Below are the code and all the weights of a small trained network. Each question names an input and a target symbol and asks about switching units off, where a switched-off unit gives its printed mean instead of its output.

import numpy as np


def w(rows, s, z=0):
    codes = np.array(rows[::2]) - 128.0
    scale = np.full(codes.shape[1], s)
    scale[-1] = z or s
    return codes * scale


def norm(h):
    return h / np.sqrt((h * h).mean(-1, keepdims=True) + 1e-5)


def f(y):
    return np.maximum(y, 0)


def softmax(a):
    e = np.exp(a - a.max(-1, keepdims=True))
    return e / e.sum(-1, keepdims=True)


def log_softmax(a):
    a = a - a.max(-1, keepdims=True)
    return a - np.log(np.exp(a).sum(-1, keepdims=True))


def net(x, mask):
    ids = ['ΓΔΛΣαβεζηθμξπτφω'.index(c) for c in x.split()]
    T = len(ids)
    res = E[ids] + P[:T]
    r = norm(res)
    for j in range(3):
        rows = slice(4 * j, 4 * j + 4)
        q, k, v = (r @ M[0][rows].T for M in (Q, K, V))
        z = softmax(np.where(np.tri(T) > 0, q @ k.T / 4**0.5, -1e9)) @ v
        o = O[0][rows]
        res = res + np.where(mask[j], z, o[:, -1]) @ o[:, :-1]
    y = f(norm(res) @ A[0][:, :-1].T + A[0][:, -1])
    res = res + np.where(mask[3:11], y, B[0][:, -1]) @ B[0][:, :-1]
    return log_softmax(norm(res)[-1] @ U[:, :-1].T + U[:, -1])


Q, K, V, O, A, B = {}, {}, {}, {}, {}, {}
E = w([
[60,56,106,170,171,130,58],'Γ',
[150,103,92,118,73,171,101],'Δ',
[96,125,205,210,177,107,90],'Λ',
[159,57,81,140,93,132,182],'Σ',
[97,138,178,152,136,153,69],'α',
[110,91,165,90,66,104,122],'β',
[109,92,161,115,103,153,107],'ε',
[150,84,167,124,66,163,60],'ζ',
[82,146,112,154,88,18,133],'η',
[165,119,85,99,147,200,61],'θ',
[77,103,112,102,119,128,52],'μ',
[134,149,70,95,60,58,105],'ξ',
[139,163,158,6,175,204,156],'π',
[205,126,214,139,137,166,103],'τ',
[169,206,74,80,154,43,198],'φ',
[185,213,112,136,137,97,54],'ω',
],0.018)
P = w([
[56,221,78,105,34,254,153],'0',
[89,130,97,72,59,202,107],'1',
[109,132,96,61,82,163,106],'2',
[121,95,121,65,99,146,90],'3',
[139,79,121,65,116,125,88],'4',
[156,63,128,73,132,107,87],'5',
[170,42,126,79,152,97,78],'6',
[186,30,131,82,158,90,80],'7',
[194,12,144,79,159,72,65],'8',
],0.0093)
Q[0] = w([
[170,167,159,61,78,112,41],'H1',
[209,67,139,157,117,80,85],'H1',
[191,26,170,28,173,67,70],'H1',
[155,185,115,201,155,195,163],'H1',
[167,53,183,90,192,73,41],'H2',
[103,142,161,105,156,140,236],'H2',
[77,254,96,191,142,169,169],'H2',
[105,113,76,121,127,56,96],'H2',
[69,166,131,224,173,168,251],'H3',
[209,161,101,111,86,142,66],'H3',
[182,161,172,84,106,84,56],'H3',
[92,100,94,195,160,125,203],'H3',
],0.0095)
K[0] = w([
[120,57,123,76,247,104,178],'H1',
[138,61,115,81,172,72,64],'H1',
[215,88,140,63,237,60,114],'H1',
[34,156,112,138,24,127,172],'H1',
[222,50,86,148,132,94,100],'H2',
[70,107,174,38,193,254,137],'H2',
[56,177,158,173,103,251,204],'H2',
[183,141,120,98,205,99,32],'H2',
[26,213,112,17,36,251,33],'H3',
[113,88,92,213,191,109,183],'H3',
[123,116,90,176,209,69,178],'H3',
[207,209,211,33,79,217,95],'H3',
],0.0069)
V[0] = w([
[122,47,194,18,190,208,112],'H1',
[52,60,81,116,155,147,113],'H1',
[170,48,171,250,2,132,82],'H1',
[28,83,57,165,100,38,65],'H1',
[25,40,139,120,122,102,243],'H2',
[54,104,62,169,51,76,127],'H2',
[158,187,145,119,76,24,86],'H2',
[81,129,129,149,133,33,102],'H2',
[134,146,218,164,161,139,53],'H3',
[136,20,183,155,76,208,237],'H3',
[213,111,103,136,4,65,41],'H3',
[143,160,112,20,148,158,123],'H3',
],0.009)
O[0] = w([
[50,85,156,66,171,160,155,255],'H1',
[58,112,79,91,126,181,82,170],'H1',
[74,99,154,252,34,122,139,160],'H1',
[113,64,62,156,55,113,20,149],'H1',
[72,107,23,175,165,61,169,45],'H2',
[71,191,183,145,153,66,146,212],'H2',
[119,142,173,93,64,65,125,209],'H2',
[57,125,166,71,128,72,138,138],'H2',
[108,150,155,200,188,152,120,85],'H3',
[155,33,163,166,110,107,181,126],'H3',
[134,179,111,121,35,204,144,238],'H3',
[147,122,82,100,196,121,159,134],'H3',
],0.011,0.0067)
A[0] = w([
[134,166,142,103,175,1,65,119],'N1',
[131,133,28,162,101,28,168,116],'N2',
[110,102,195,110,168,72,86,108],'N3',
[42,176,144,108,57,96,157,89],'N4',
[188,77,150,116,136,215,127,223],'N5',
[228,114,97,106,120,108,36,205],'N6',
[108,165,165,213,158,65,124,2],'N7',
[204,142,177,157,111,105,180,73],'N8',
],0.0098,0.0064)
B[0] = w([
[141,178,176,123,231,157,14,181],'N1',
[81,141,76,71,201,68,94,165],'N2',
[198,53,62,180,229,86,100,177],'N3',
[117,72,197,158,199,57,191,224],'N4',
[83,96,142,126,203,62,131,255],'N5',
[215,40,104,166,180,74,144,212],'N6',
[255,131,129,89,44,209,217,136],'N7',
[206,68,97,153,135,28,88,145],'N8',
],0.0087,0.0072)
U = w([
[60,69,97,106,132,121,47,89],'Γ',
[128,116,145,176,44,211,143,128],'Δ',
[133,122,174,246,188,111,66,172],'Λ',
[166,21,107,131,88,60,190,142],'Σ',
[57,224,133,176,136,215,119,48],'α',
[61,191,127,177,88,35,161,78],'β',
[115,120,215,150,172,140,226,117],'ε',
[129,170,173,223,61,200,118,48],'ζ',
[84,185,174,92,70,27,100,149],'η',
[193,128,54,89,216,60,117,132],'θ',
[37,147,75,125,120,198,128,83],'μ',
[151,173,24,180,65,85,157,254],'ξ',
[92,128,139,58,190,182,172,119],'π',
[236,157,193,120,89,164,108,239],'τ',
[164,143,98,44,225,76,152,115],'φ',
[179,226,87,166,65,205,126,227],'ω',
],0.012,0.0045)

Each question gives the input, a string of symbols that net reads in full, and the target symbol t.
The units are the heads (4 rows each of Q, K, V and O) and the neurons (one row each of A and B). Each row of codes is followed by its name. A weight is (code - 128) times the scale printed after its matrix; where a second scale follows, it is the last column's (O, A, B and U).
mask holds one flag per unit, heads first, then neurons. A switched-off unit (its flag False) gives its mean, the last column of its rows in O or B, instead of its output. The means were averaged over made-up inputs and are rounded, as every weight is.
A unit's drop is (log p(t) with every unit on - log p(t) with that unit switched off) / (log p(t) with every unit on - log p(t) with every unit switched off).
The circuit of an input: a set's keep is (log p(t) with only the set's units on - log p(t) with every unit switched off) / (log p(t) with every unit on - log p(t) with every unit switched off). Starting from all 11 units, units are removed one at a time, each time the one whose removal leaves the highest keep (on an exact tie, the one counted first), for as long as the keep stays at least 0.8.
units of the circuit, in order: the units of the circuit, biggest drop first
unit that matters most: the unit with the biggest drop
k most important neurons: the k neurons with the biggest drops, biggest first
heads that matter: for each layer, one digit per head in row order, 1 if its drop is at least 0.15 and else 0, layers parted by /
drop of u: that unit's drop, to one decimal
input φ μ Σ β Λ ω Λ, target τ: unit that matters most -> H2
input μ τ τ Λ φ η τ Σ, target ε: heads that matter -> 100
input η μ Γ τ ζ τ η, target ε: heads that matter -> 100
input β τ α, target ε: heads that matter -> 100
input μ τ Λ Σ ζ Σ μ ω, target τ: heads that matter -> 010
input φ τ Δ, target φ: heads that matter -> 101
input Λ ε φ, target θ: units of the circuit, in order -> [H1 H2]
input ξ Λ η Σ, target β: heads that matter -> 010
input β Σ μ μ π Σ μ ω Γ, target τ: heads that matter -> 010
input μ π φ Γ, target θ: units of the circuit, in order -> [H1 H3]
input ξ Σ φ Λ, target θ: units of the circuit, in order -> [H1 H3 H2]
input Λ η α Σ τ ζ φ η ζ, target η: heads that matter -> 011
input η π α, target φ: heads that matter -> 100
input φ Δ φ μ α τ Δ ω ε, target τ: heads that matter -> 010
input θ ξ μ Λ Γ Λ ξ ω ζ, target Λ: most important neuron -> [N3]
input ε Λ ε α, target Λ: heads that matter -> 001
input ζ μ φ Δ, target φ: drop of H1 -> 0.1
input θ φ ε, target φ: drop of H1 -> 0.2
input Λ η Λ ω μ π Δ, target π: drop of H1 -> 1.4
input β ε μ ζ μ Λ μ θ, target Λ: units of the circuit, in order -> [H3]
